Below is a small trained network, with its code and all its weights. Each question gives an input and a class and asks what happens when units are switched off, that is, made to give their printed mean instead of their output.

import numpy as np


def w(rows, s, z=0):
    codes = np.array(rows[::2]) - 128.0
    scale = np.full(codes.shape[1], s)
    scale[-1] = z or s
    return codes * scale


def norm(h):
    return h / np.sqrt((h * h).mean(-1, keepdims=True) + 1e-5)


def f(y):
    return y / 2 * (1 + np.tanh(0.7978845608 * (y + 0.044715 * y**3)))


def log_softmax(a):
    a = a - a.max(-1, keepdims=True)
    return a - np.log(np.exp(a).sum(-1, keepdims=True))


def net(x, mask):
    res = np.array(x, float).reshape(1, 4) / 4 @ E
    u = 0
    for l in range(2):
        y = f(norm(res) @ A[l][:, :-1].T + A[l][:, -1])
        res = res + np.where(mask[u : u + 9], y, B[l][:, -1]) @ B[l][:, :-1]
        u += 9
    return log_softmax(norm(res)[-1] @ U[:, :-1].T + U[:, -1])


A, B = {}, {}
E = w([
[239,178,75,53],'x0',
[172,81,153,55],'x1',
[2,157,39,51],'x2',
[147,32,27,103],'x3',
],0.0041)
A[0] = w([
[92,158,248,114,243],'L0N0',
[181,99,197,156,112],'L0N1',
[172,68,162,248,5],'L0N2',
[78,139,50,70,25],'L0N3',
[121,212,205,81,109],'L0N4',
[122,76,113,137,192],'L0N5',
[46,123,128,85,159],'L0N6',
[136,141,141,95,175],'L0N7',
[176,83,192,139,2],'L0N8',
],0.011,0.0014)
B[0] = w([
[85,73,53,79,255],'L0N0',
[101,129,134,60,215],'L0N1',
[182,141,167,83,243],'L0N2',
[155,161,96,120,208],'L0N3',
[117,102,67,180,215],'L0N4',
[2,96,91,226,158],'L0N5',
[180,155,203,41,204],'L0N6',
[174,134,79,186,145],'L0N7',
[136,156,102,117,186],'L0N8',
],0.0095,0.0051)
A[1] = w([
[73,104,20,188,124],'L1N0',
[50,123,135,182,190],'L1N1',
[155,1,15,165,251],'L1N2',
[45,52,163,164,62],'L1N3',
[170,195,208,47,75],'L1N4',
[242,201,24,235,160],'L1N5',
[125,111,70,135,205],'L1N6',
[176,166,64,125,55],'L1N7',
[238,172,76,145,46],'L1N8',
],0.0068,0.0012)
B[1] = w([
[151,119,83,180,195],'L1N0',
[112,112,147,144,137],'L1N1',
[165,71,116,193,254],'L1N2',
[60,111,149,117,160],'L1N3',
[93,133,83,96,210],'L1N4',
[17,130,251,105,221],'L1N5',
[129,99,190,190,178],'L1N6',
[115,91,139,102,177],'L1N7',
[63,105,137,133,200],'L1N8',
],0.011,0.0038)
U = w([
[224,227,121,2,196],'0',
[33,44,198,110,122],'1',
[106,66,114,126,209],'2',
[130,23,39,236,117],'3',
[185,174,106,168,4],'4',
],0.0077,0.0043)

Each question gives the input, the list of numbers given to net, and the class t.
The units are the neurons (one row each of A and B). Each row of codes is followed by its name. A weight is (code - 128) times the scale printed after its matrix; where a second scale follows, it is the last column's (A, B and U).
mask holds one flag per neuron, layer by layer. A switched-off neuron (its flag False) gives its mean, the last column of its row in B, instead of its output. The means were averaged over made-up inputs and are rounded, as every weight is.
A unit's drop is (log p(t) with every unit on - log p(t) with that unit switched off) / (log p(t) with every unit on - log p(t) with every unit switched off).
The circuit of an input: a set's keep is (log p(t) with only the set's units on - log p(t) with every unit switched off) / (log p(t) with every unit on - log p(t) with every unit switched off). Starting from the 12 units with the biggest drops (on a tie, the unit counted first), units are removed one at a time, each time the one whose removal leaves the highest keep (on an exact tie, the one counted first), for as long as the keep stays at least 0.8.
circuit, biggest first: the units of the circuit, biggest drop first
most important unit: the unit with the biggest drop
top k neurons: the k neurons with the biggest drops, biggest first
top k neurons in layer l: the k neurons of layer l with the biggest drops, biggest first
drop when u is switched off: that unit's drop, to one decimal
input [-2,5,3,7], class 3: most important unit -> L0N5
input [-4,2,0,-7], class 3: top 2 neurons -> [L0N4 L0N0]
input [6,-3,3,4], class 1: circuit, biggest first -> [L1N5 L0N0 L0N1]
input [-5,5,5,3], class 0: top 2 neurons -> [L0N6 L0N3]
input [-4,-7,8,7], class 0: circuit, biggest first -> [L0N6 L0N3]
input [6,6,4,-7], class 3: circuit, biggest first -> [L0N4 L0N2]
input [-4,1,7,-3], class 0: circuit, biggest first -> [L0N6 L1N5]
input [0,0,-4,-6], class 3: top 2 neurons in layer 0 -> [L0N0 L0N4]
input [5,1,0,2], class 1: top 2 neurons -> [L1N5 L0N0]
input [-1,4,-5,-3], class 0: top 2 neurons -> [L0N1 L0N2]
input [0,1,-8,7], class 0: top 4 neurons -> [L0N2 L0N4 L0N1 L0N0]
input [-5,-3,8,-8], class 0: top 2 neurons -> [L0N6 L0N5]
input [-4,-5,0,-6], class 3: top 3 neurons -> [L0N0 L0N4 L1N5]
input [7,-7,-6,0], class 1: circuit, biggest first -> [L1N5]
input [8,1,5,-5], class 1: top 2 neurons -> [L1N5 L0N4]
input [-2,2,5,1], class 0: drop when L0N6 is switched off -> 0.2
input [0,3,6,-2], class 0: drop when L0N6 is switched off -> 0.8
input [-4,-3,-7,-4], class 0: drop when L0N2 is switched off -> 1.2
